Here is a tiny trained network, its code and every weight. The questions are about switching its units off for an input and a class, where a switched-off unit gives its printed mean instead of its output.

import numpy as np


def w(rows, s, z=0):
    codes = np.array(rows[::2]) - 128.0
    scale = np.full(codes.shape[1], s)
    scale[-1] = z or s
    return codes * scale


def norm(h):
    return h / np.sqrt((h * h).mean(-1, keepdims=True) + 1e-5)


def f(y):
    return np.maximum(y, 0)


def log_softmax(a):
    a = a - a.max(-1, keepdims=True)
    return a - np.log(np.exp(a).sum(-1, keepdims=True))


def net(x, mask):
    res = np.array(x, float).reshape(1, 6) / 4 @ E
    u = 0
    for l in range(2):
        y = f(norm(res) @ A[l][:, :-1].T + A[l][:, -1])
        res = res + np.where(mask[u : u + 11], y, B[l][:, -1]) @ B[l][:, :-1]
        u += 11
    return log_softmax(norm(res)[-1] @ U[:, :-1].T + U[:, -1])


A, B = {}, {}
E = w([
[167,75,135,154,63,138,124,80,150,124,195,116],'x0',
[94,30,85,138,135,46,121,117,124,73,64,111],'x1',
[93,90,179,51,138,102,208,43,206,177,119,217],'x2',
[206,81,90,67,165,159,76,162,178,162,121,143],'x3',
[61,130,135,76,80,138,8,59,90,191,106,104],'x4',
[162,201,59,76,141,8,127,97,166,124,165,82],'x5',
],0.0018)
A[0] = w([
[201,53,152,156,4,144,119,53,186,102,226,72,86],'L0N0',
[141,203,67,111,167,50,140,59,136,69,177,97,15],'L0N1',
[177,142,135,160,189,126,212,155,143,105,125,128,46],'L0N2',
[89,206,142,74,203,126,132,198,111,144,39,139,3],'L0N3',
[160,248,162,103,75,187,132,157,133,197,191,182,78],'L0N4',
[43,209,205,179,62,64,189,103,44,77,174,135,55],'L0N5',
[112,95,125,135,128,121,138,106,145,120,102,137,85],'L0N6',
[90,151,127,75,101,123,46,75,67,219,69,82,32],'L0N7',
[141,138,73,190,131,160,55,212,93,108,166,66,45],'L0N8',
[228,69,99,31,179,157,51,202,175,175,143,147,49],'L0N9',
[108,100,147,95,141,134,171,96,202,170,132,196,78],'L0N10',
],0.0034,0.0027)
B[0] = w([
[50,209,79,114,252,96,116,200,46,179,80,213,249],'L0N0',
[140,98,149,104,80,171,108,226,151,217,91,108,198],'L0N1',
[81,119,123,130,72,149,62,127,152,95,204,164,187],'L0N2',
[105,156,77,170,185,82,117,135,44,198,163,213,176],'L0N3',
[125,1,151,122,224,71,116,94,113,111,176,28,255],'L0N4',
[156,109,42,159,172,217,117,72,224,162,55,114,236],'L0N5',
[157,141,123,125,122,112,130,137,91,98,131,106,148],'L0N6',
[119,133,113,159,97,136,119,157,198,27,237,193,227],'L0N7',
[200,175,192,48,84,85,196,40,65,90,86,136,245],'L0N8',
[50,188,69,244,110,173,183,42,189,131,67,83,222],'L0N9',
[197,188,155,106,91,123,130,113,27,69,111,76,218],'L0N10',
],0.0036,0.0027)
A[1] = w([
[81,1,84,125,115,35,113,138,123,59,39,124,60],'L1N0',
[178,112,124,162,135,134,205,215,190,71,183,151,55],'L1N1',
[83,110,147,89,94,119,116,103,161,129,152,158,38],'L1N2',
[140,123,179,64,113,118,166,81,150,148,114,168,16],'L1N3',
[114,140,109,140,168,93,123,147,89,159,128,200,54],'L1N4',
[137,183,82,69,104,75,97,149,172,163,180,66,128],'L1N5',
[117,110,172,56,159,109,206,62,178,167,106,206,72],'L1N6',
[150,137,115,148,155,120,176,171,121,109,119,133,100],'L1N7',
[82,51,213,174,105,223,124,159,64,130,91,164,89],'L1N8',
[54,128,144,91,68,143,65,108,125,131,144,145,72],'L1N9',
[124,113,173,68,106,112,166,82,149,136,120,170,7],'L1N10',
],0.0037,0.0019)
B[1] = w([
[164,148,209,132,209,210,136,102,125,196,243,85,229],'L1N0',
[55,123,131,106,56,123,3,72,145,103,171,190,195],'L1N1',
[140,144,116,156,108,150,107,140,114,95,135,123,147],'L1N2',
[166,152,111,161,96,127,112,170,69,92,93,83,162],'L1N3',
[101,127,115,99,158,100,135,154,84,167,166,179,186],'L1N4',
[136,32,221,139,83,139,183,187,142,152,74,179,241],'L1N5',
[178,173,88,188,89,130,48,171,51,85,104,66,227],'L1N6',
[93,132,124,112,104,134,65,90,126,153,133,148,189],'L1N7',
[164,128,101,63,82,2,157,189,225,200,102,111,251],'L1N8',
[153,137,119,177,128,134,171,139,167,51,175,189,184],'L1N9',
[168,160,104,152,105,125,106,161,82,104,103,87,159],'L1N10',
],0.0036,0.0026)
U = w([
[213,186,146,122,57,109,116,117,16,39,68,72,167],'0',
[73,123,127,143,64,137,65,118,196,38,219,236,162],'1',
[103,147,43,201,151,200,158,55,224,155,27,90,160],'2',
[150,80,168,84,69,75,162,234,202,220,73,130,149],'3',
[82,167,83,124,224,91,118,161,36,191,135,218,137],'4',
[152,73,222,118,221,153,131,92,119,153,225,43,127],'5',
[57,89,120,52,140,131,205,97,114,80,94,131,44],'6',
[47,72,128,2,135,152,195,113,121,44,84,125,2],'7',
],0.0067,0.0043)

Each question gives the input, the list of numbers given to net, and the class t.
The units are the neurons (one row each of A and B). Each row of codes is followed by its name. A weight is (code - 128) times the scale printed after its matrix; where a second scale follows, it is the last column's (A, B and U).
mask holds one flag per neuron, layer by layer. A switched-off neuron (its flag False) gives its mean, the last column of its row in B, instead of its output. The means were averaged over made-up inputs and are rounded, as every weight is.
A unit's drop is (log p(t) with every unit on - log p(t) with that unit switched off) / (log p(t) with every unit on - log p(t) with every unit switched off).
The circuit of an input: a set's keep is (log p(t) with only the set's units on - log p(t) with every unit switched off) / (log p(t) with every unit on - log p(t) with every unit switched off). Starting from the 12 units with the biggest drops (on a tie, the unit counted first), units are removed one at a time, each time the one whose removal leaves the highest keep (on an exact tie, the one counted first), for as long as the keep stays at least 0.8.
circuit, biggest first: the units of the circuit, biggest drop first
unit that matters most: the unit with the biggest drop
k most important neurons: the k neurons with the biggest drops, biggest first
k most important neurons of layer l: the k neurons of layer l with the biggest drops, biggest first
input [3,2,-4,-4,0,-5], class 3: 4 most important neurons	L1N8, L0N9, L0N10, L1N6
input [-7,5,3,-2,-5,8], class 3: circuit, biggest first	L0N1
input [-3,-6,-1,-3,-1,7], class 3: 2 most important neurons	L0N1, L1N5
input [1,2,-1,6,8,4], class 1: 2 most important neurons of layer 0	L0N7, L0N5
input [-7,7,8,7,2,-1], class 0: circuit, biggest first	L1N6, L0N10
input [2,7,-1,-4,-3,-8], class 3: 2 most important neurons	L1N8, L0N4
input [5,8,1,-3,-5,6], class 5: 3 most important neurons	L1N0, L0N7, L1N8
input [8,1,7,-2,3,5], class 4: 2 most important neurons	L0N0, L0N8
input [-2,-3,-5,-4,-7,2], class 1: 2 most important neurons of layer 0	L0N2, L0N10
input [1,1,5,-5,-8,8], class 1: circuit, biggest first	L1N1, L0N2
input [6,1,-2,8,8,-1], class 1: 2 most important neurons	L0N7, L0N5
input [-3,-6,-1,-4,-6,-7], class 3: 3 most important neurons	L1N8, L0N7, L0N9
input [-6,0,5,-6,-3,-2], class 2: 3 most important neurons of layer 0	L0N5, L0N0, L0N8
input [5,-5,-2,5,-4,2], class 2: unit that matters most	L0N9
input [0,4,8,8,5,8], class 0: 3 most important neurons	L1N6, L0N10, L0N5
input [-2,1,4,-3,-3,4], class 0: 4 most important neurons of layer 1	L1N6, L1N8, L1N3, L1N10
input [-5,8,-6,-4,-5,-8], class 3: circuit, biggest first	L1N8, L0N10
input [1,3,4,5,2,3], class 2: 3 most important neurons of layer 0	L0N9, L0N8, L0N4
input [1,2,-7,-8,6,7], class 2: 2 most important neurons	L0N5, L0N10
input [4,0,2,2,8,4], class 1: unit that matters most	L0N7
input [-7,-3,5,3,-8,4], class 1: 3 most important neurons	L0N2, L1N1, L0N0
input [-7,-6,5,-7,5,2], class 2: 4 most important neurons	L0N5, L0N0, L0N8, L1N0
